Below is a small trained network, with its code and all its weights. Each question gives an input and a target symbol and asks what happens when units are switched off, that is, made to give their printed mean instead of their output.

import numpy as np


def w(rows, s, z=0):
    codes = np.array(rows[::2]) - 128.0
    scale = np.full(codes.shape[1], s)
    scale[-1] = z or s
    return codes * scale


def f(y):
    return y / 2 * (1 + np.tanh(0.7978845608 * (y + 0.044715 * y**3)))


def softmax(a):
    e = np.exp(a - a.max(-1, keepdims=True))
    return e / e.sum(-1, keepdims=True)


def log_softmax(a):
    a = a - a.max(-1, keepdims=True)
    return a - np.log(np.exp(a).sum(-1, keepdims=True))


def net(x, mask):
    ids = ['βεζηθλξπσψω'.index(c) for c in x.split()]
    T = len(ids)
    res = E[ids] + P[:T]
    q, k, v = (res @ M[0].T for M in (Q, K, V))
    z = softmax(np.where(np.tri(T) > 0, q @ k.T / 3**0.5, -1e9)) @ v
    res = res + np.where(mask[0], z, O[0][:, -1]) @ O[0][:, :-1]
    y = f(res @ A[0][:, :-1].T + A[0][:, -1])
    res = res + np.where(mask[1:13], y, B[0][:, -1]) @ B[0][:, :-1]
    return log_softmax(res[-1] @ U[:, :-1].T + U[:, -1])


Q, K, V, O, A, B = {}, {}, {}, {}, {}, {}
E = w([
[108,144,99,100],'β',
[58,107,153,119],'ε',
[107,67,158,111],'ζ',
[115,90,134,104],'η',
[157,68,34,81],'θ',
[119,89,135,102],'λ',
[1,133,127,132],'ξ',
[106,92,117,106],'π',
[98,149,212,134],'σ',
[117,100,154,109],'ψ',
[153,34,88,93],'ω',
],0.014)
P = w([
[15,199,61,65],'0',
[141,135,169,64],'1',
[34,4,106,213],'2',
[173,212,97,157],'3',
[165,115,204,70],'4',
[52,4,99,207],'5',
[167,220,111,165],'6',
[170,111,207,70],'7',
[51,6,100,206],'8',
[156,230,115,170],'9',
[165,113,208,72],'10',
[53,4,103,201],'11',
[149,239,127,175],'12',
[160,113,194,74],'13',
],0.014)
Q[0] = w([
[188,59,166,254],'h1',
[176,226,154,67],'h1',
[44,70,69,192],'h1',
],0.0066)
K[0] = w([
[91,85,156,2],'h1',
[181,139,176,249],'h1',
[42,126,97,63],'h1',
],0.0085)
V[0] = w([
[178,68,1,99],'h1',
[150,153,77,147],'h1',
[106,218,46,166],'h1',
],0.012)
O[0] = w([
[112,109,4,84,38],'h1',
[124,137,127,103,2],'h1',
[144,165,158,69,253],'h1',
],0.015,0.0022)
A[0] = w([
[95,77,144,171,184],'n1',
[164,164,105,79,118],'n2',
[254,137,121,147,155],'n3',
[143,199,139,95,2],'n4',
[107,167,103,98,50],'n5',
[137,116,97,108,192],'n6',
[109,88,109,221,34],'n7',
[133,165,100,109,214],'n8',
[146,170,169,107,102],'n9',
[147,142,96,149,203],'n10',
[108,89,88,185,102],'n11',
[186,101,138,176,189],'n12',
],0.017,0.0068)
B[0] = w([
[200,108,66,167,254],'n1',
[186,70,177,128,149],'n2',
[27,130,96,59,149],'n3',
[43,46,85,194,144],'n4',
[134,147,130,166,147],'n5',
[47,138,125,125,164],'n6',
[206,211,111,2,151],'n7',
[126,206,198,177,167],'n8',
[182,166,37,93,176],'n9',
[131,151,178,134,144],'n10',
[177,231,130,144,159],'n11',
[41,180,145,166,180],'n12',
],0.0091,0.0095)
U = w([
[130,34,160,225,218],'β',
[130,112,70,152,76],'ε',
[37,178,163,147,141],'ζ',
[113,152,61,142,1],'η',
[208,169,88,93,38],'θ',
[192,130,216,8,209],'λ',
[64,59,72,152,161],'ξ',
[172,212,176,194,156],'π',
[136,117,90,135,82],'σ',
[70,73,145,44,143],'ψ',
[181,133,137,119,108],'ω',
],0.011,0.005)

Each question gives the input, a string of symbols that net reads in full, and the target symbol t.
The units are the heads (3 rows each of Q, K, V and O) and the neurons (one row each of A and B). Each row of codes is followed by its name. A weight is (code - 128) times the scale printed after its matrix; where a second scale follows, it is the last column's (O, A, B and U).
mask holds one flag per unit, heads first, then neurons. A switched-off unit (its flag False) gives its mean, the last column of its rows in O or B, instead of its output. The means were averaged over made-up inputs and are rounded, as every weight is.
A unit's drop is (log p(t) with every unit on - log p(t) with that unit switched off) / (log p(t) with every unit on - log p(t) with every unit switched off).
The circuit of an input: a set's keep is (log p(t) with only the set's units on - log p(t) with every unit switched off) / (log p(t) with every unit on - log p(t) with every unit switched off). Starting from the 12 units with the biggest drops (on a tie, the unit counted first), units are removed one at a time, each time the one whose removal leaves the highest keep (on an exact tie, the one counted first), for as long as the keep stays at least 0.8.
units of the circuit, in order: the units of the circuit, biggest drop first
most important unit: the unit with the biggest drop
top k neurons: the k neurons with the biggest drops, biggest first
input ζ ε σ ε β ε, target θ: top 3 neurons => (n7, n1, n11)
input ε ε ε β σ ε π, target ζ: units of the circuit, in order => (n3, n1)
input η ξ ζ ε ω ω ε ζ η ζ η, target β: units of the circuit, in order => (h1, n7)
input β ζ ε ε β θ, target ψ: units of the circuit, in order => (h1, n1)
input ε ζ π β ε ζ ε ε ε ζ λ ε ε ζ, target β: units of the circuit, in order => (h1)
input ζ ζ ζ β ζ η ε ε ε θ ξ ζ, target θ: units of the circuit, in order => (n7, n1)
input β σ ε ζ ε ζ β ε θ π, target ζ: units of the circuit, in order => (n1, n3)
input σ ε π, target π: top 2 neurons => (n7, n12)
input ε ε ζ ε π ξ ζ ε ω ζ β η σ, target ζ: units of the circuit, in order => (n4, n1)
input ε η π ζ ω ε ε β π θ ζ ζ σ, target ζ: top 2 neurons => (n1, n4)
input ω ε θ, target η: units of the circuit, in order => (h1, n11)
input ζ ψ ζ ξ ε β, target θ: top 3 neurons => (n7, n11, n1)
input β ξ ω ζ ω β π π ε λ, target ζ: units of the circuit, in order => (n1, n3)
input ε π θ ω ε, target ξ: top 2 neurons => (n7, n6)
input ε ε π ε β π ψ, target ζ: units of the circuit, in order => (n3, n1)
input β π ω ζ, target ζ: top 2 neurons => (n1, n6)
input ω ω β ζ ω β ζ λ ε ζ ζ η, target η: top 2 neurons => (n11, n6)
input β π ε θ, target ζ: top 3 neurons => (n6, n8, n3)
input ζ ζ η ζ β λ, target θ: most important unit => n7
input ψ η ε ζ ε ζ ζ β η ε ξ η ζ ξ, target β: units of the circuit, in order => (h1, n7, n1)
input ω ε λ θ, target ζ: most important unit => n6
